Below is a small trained network, with its code and all its weights. Each question gives an input and a target symbol and asks what happens when units are switched off, that is, made to give their printed mean instead of their output.

import numpy as np


def w(rows, s, z=0):
    codes = np.array(rows[::2]) - 128.0
    scale = np.full(codes.shape[1], s)
    scale[-1] = z or s
    return codes * scale


def f(y):
    return np.maximum(y, 0)


def softmax(a):
    e = np.exp(a - a.max(-1, keepdims=True))
    return e / e.sum(-1, keepdims=True)


def log_softmax(a):
    a = a - a.max(-1, keepdims=True)
    return a - np.log(np.exp(a).sum(-1, keepdims=True))


def net(x, mask):
    ids = ['βγδεηθστψω'.index(c) for c in x.split()]
    T = len(ids)
    res = E[ids] + P[:T]
    u = 0
    for l in range(2):
        q, k, v = (res @ M[l].T for M in (Q, K, V))
        z = softmax(np.where(np.tri(T) > 0, q @ k.T / 3**0.5, -1e9)) @ v
        res = res + np.where(mask[u], z, O[l][:, -1]) @ O[l][:, :-1]
        u += 1
        y = f(res @ A[l][:, :-1].T + A[l][:, -1])
        res = res + np.where(mask[u : u + 4], y, B[l][:, -1]) @ B[l][:, :-1]
        u += 4
    return log_softmax(res[-1] @ U[:, :-1].T + U[:, -1])


Q, K, V, O, A, B = {}, {}, {}, {}, {}, {}
E = w([
[117,170,146,141,118,86,62,165,81,163,69,44],'β',
[97,133,58,58,44,147,123,136,145,149,61,59],'γ',
[164,89,175,157,56,208,118,185,104,127,210,62],'δ',
[155,177,166,185,127,124,168,154,68,111,43,161],'ε',
[125,94,108,70,6,113,94,171,52,135,210,140],'η',
[222,93,102,124,240,140,88,118,177,125,90,123],'θ',
[181,152,101,95,144,76,134,24,135,157,141,40],'σ',
[80,43,141,154,72,190,138,82,129,185,159,211],'τ',
[157,201,151,134,156,154,135,101,111,47,198,214],'ψ',
[152,212,77,58,158,89,144,149,133,95,176,152],'ω',
],0.017)
P = w([
[74,150,86,168,221,248,162,162,75,167,113,62],'0',
[70,78,199,164,211,155,170,158,133,34,95,77],'1',
[138,164,115,128,179,173,135,194,97,186,157,112],'2',
[99,72,189,163,171,97,151,147,181,76,104,111],'3',
[177,160,138,111,132,121,92,139,140,214,140,173],'4',
[119,70,188,161,138,53,140,124,206,111,117,129],'5',
[234,139,146,100,93,85,54,73,172,231,147,215],'6',
],0.013)
Q[0] = w([
[100,133,96,123,173,144,174,131,153,104,164,246],'0.h0',
[108,87,180,169,47,187,104,174,76,133,149,154],'0.h0',
[151,147,229,209,186,165,113,136,137,151,117,123],'0.h0',
],0.013)
K[0] = w([
[98,140,98,147,185,154,164,121,171,100,174,252],'0.h0',
[95,64,163,191,32,168,113,156,70,141,149,161],'0.h0',
[183,169,215,214,192,143,129,144,108,151,92,169],'0.h0',
],0.012)
V[0] = w([
[73,107,99,144,216,242,121,186,107,42,95,59],'0.h0',
[46,77,134,137,150,50,218,170,115,83,108,3],'0.h0',
[52,130,79,92,139,154,179,114,119,135,161,163],'0.h0',
],0.0042)
O[0] = w([
[196,116,100,133,19,47,88,119,162,146,117,108,253],'0.h0',
[104,127,180,108,193,140,131,56,183,151,142,254,115],'0.h0',
[197,104,152,112,147,117,102,101,103,132,78,97,91],'0.h0',
],0.0083,0.0026)
A[0] = w([
[194,170,64,58,87,11,63,109,140,246,122,135,89],'0.n0',
[90,158,78,110,162,187,150,222,52,119,169,43,60],'0.n1',
[108,72,196,94,95,53,182,119,69,113,116,202,3],'0.n2',
[82,166,177,157,230,144,225,112,88,1,128,96,19],'0.n3',
],0.0068,0.0029)
B[0] = w([
[103,109,136,200,63,157,182,139,103,128,143,175,255],'0.n0',
[98,101,122,146,178,148,146,44,164,187,41,113,219],'0.n1',
[76,126,2,142,145,76,110,132,122,91,137,194,179],'0.n2',
[173,109,144,81,77,92,192,106,21,157,132,32,178],'0.n3',
],0.01,0.0052)
Q[1] = w([
[176,84,165,98,221,101,49,124,137,64,133,127],'1.h0',
[234,118,136,222,94,123,124,224,135,110,38,203],'1.h0',
[113,154,234,181,97,166,255,73,3,63,88,124],'1.h0',
],0.0093)
K[1] = w([
[245,123,107,185,109,112,122,143,104,96,220,146],'1.h0',
[180,84,116,217,162,113,162,190,142,112,1,150],'1.h0',
[122,220,169,117,131,134,234,105,3,149,74,99],'1.h0',
],0.0087)
V[1] = w([
[159,184,105,113,69,123,89,70,98,169,101,168],'1.h0',
[159,145,155,146,87,59,128,116,153,178,172,250],'1.h0',
[2,100,94,165,209,133,170,135,137,59,83,39],'1.h0',
],0.0054)
O[1] = w([
[94,186,68,141,188,60,255,165,201,149,150,152,245],'1.h0',
[164,131,61,136,98,107,171,130,145,116,118,44,47],'1.h0',
[222,75,119,127,134,69,143,146,146,129,107,186,251],'1.h0',
],0.0089,0.0019)
A[1] = w([
[71,192,89,190,85,124,146,146,145,155,79,173,4],'1.n0',
[91,101,103,126,254,202,146,126,143,178,4,48,163],'1.n1',
[132,194,105,39,229,105,39,131,168,39,140,66,166],'1.n2',
[165,179,149,23,40,123,150,176,81,109,170,73,63],'1.n3',
],0.0068,0.0044)
B[1] = w([
[175,57,153,92,172,184,71,78,102,118,196,102,200],'1.n0',
[80,168,114,104,139,125,101,109,119,1,128,79,254],'1.n1',
[161,32,130,129,155,102,136,198,114,245,108,176,146],'1.n2',
[80,151,54,167,165,210,70,110,174,156,84,128,149],'1.n3',
],0.0098,0.0071)
U = w([
[172,68,140,97,177,136,97,125,127,108,120,115,50],'β',
[125,151,135,56,68,135,150,110,194,104,62,132,138],'γ',
[100,127,77,150,167,192,141,104,95,100,111,52,202],'δ',
[71,167,163,149,141,75,82,135,145,172,90,127,138],'ε',
[153,81,166,70,149,110,145,59,105,133,155,89,38],'η',
[136,93,128,144,87,100,214,140,88,132,80,79,76],'θ',
[173,146,98,96,151,162,162,173,99,254,129,131,255],'σ',
[126,83,200,109,145,169,207,181,149,74,191,94,92],'τ',
[115,95,160,170,158,190,170,94,133,111,119,216,65],'ψ',
[136,98,116,55,105,93,95,140,85,69,188,112,80],'ω',
],0.0073,0.0053)

Each question gives the input, a string of symbols that net reads in full, and the target symbol t.
The units are the heads (3 rows each of Q, K, V and O) and the neurons (one row each of A and B). Each row of codes is followed by its name. A weight is (code - 128) times the scale printed after its matrix; where a second scale follows, it is the last column's (O, A, B and U).
mask holds one flag per unit, layer by layer, with each layer's heads first. A switched-off unit (its flag False) gives its mean, the last column of its rows in O or B, instead of its output. The means were averaged over made-up inputs and are rounded, as every weight is.
A unit's drop is (log p(t) with every unit on - log p(t) with that unit switched off) / (log p(t) with every unit on - log p(t) with every unit switched off).
The circuit of an input: a set's keep is (log p(t) with only the set's units on - log p(t) with every unit switched off) / (log p(t) with every unit on - log p(t) with every unit switched off). Starting from all 10 units, units are removed one at a time, each time the one whose removal leaves the highest keep (on an exact tie, the one counted first), for as long as the keep stays at least 0.8.
units of the circuit, in order: the units of the circuit, biggest drop first
top k neurons: the k neurons with the biggest drops, biggest first
top k neurons in layer l: the k neurons of layer l with the biggest drops, biggest first
drop of u: that unit's drop, to one decimal
input τ ε ε γ η β η, target σ: units of the circuit, in order -> 1.n1
input β β δ, target δ: top 2 neurons -> 0.n1; 1.n1
input β β γ θ σ, target δ: top 2 neurons -> 1.n1; 0.n1
input ψ β ε γ ω ε ψ, target σ: units of the circuit, in order -> 0.h0; 1.n1
input τ β ω, target δ: units of the circuit, in order -> 0.n1; 1.n1
input ω ε θ ε β, target δ: top 3 neurons -> 0.n1; 1.n1; 1.n0
input σ ε ω ε ψ, target δ: units of the circuit, in order -> 0.h0; 0.n1
input β η τ η β δ τ, target σ: units of the circuit, in order -> 0.h0; 1.n1
input η δ γ η γ ε θ, target δ: units of the circuit, in order -> 0.h0; 1.n1
input τ θ τ ω, target σ: top 3 neurons in layer 1 -> 1.n2; 1.n1; 1.n3
input ε τ τ ψ, target δ: top 2 neurons -> 0.n3; 1.n3
input ψ β δ τ γ, target δ: units of the circuit, in order -> 0.h0; 0.n1; 1.n1
input τ θ σ η δ, target δ: units of the circuit, in order -> 0.h0; 0.n1; 1.n1
input γ τ ω τ η ψ σ, target δ: units of the circuit, in order -> 0.h0
input ε ε η θ δ σ γ, target δ: top 2 neurons -> 0.n1; 1.n1
input ψ β ψ, target σ: top 2 neurons in layer 1 -> 1.n1; 1.n0
input β β τ, target δ: top 3 neurons -> 1.n1; 0.n1; 0.n0
input ψ ε τ γ θ, target δ: top 2 neurons -> 1.n1; 0.n3
input η ε ε σ β σ ε, target ψ: top 3 neurons -> 0.n0; 0.n3; 1.n0
input ε ω β τ τ ε ε, target ψ: top 3 neurons in layer 0 -> 0.n0; 0.n3; 0.n2
input γ ω θ ω, target σ: top neuron in layer 0 -> 0.n1
input σ δ ω γ η, target δ: top 2 neurons -> 0.n1; 1.n1
input δ ε δ, target σ: drop of 0.n0 -> 0.0
input ψ τ ψ τ τ τ ε, target δ: drop of 1.h0 -> 0.3
input ω δ η, target δ: drop of 1.n1 -> 0.4
input ε ε θ ε τ, target δ: drop of 1.n1 -> 0.3
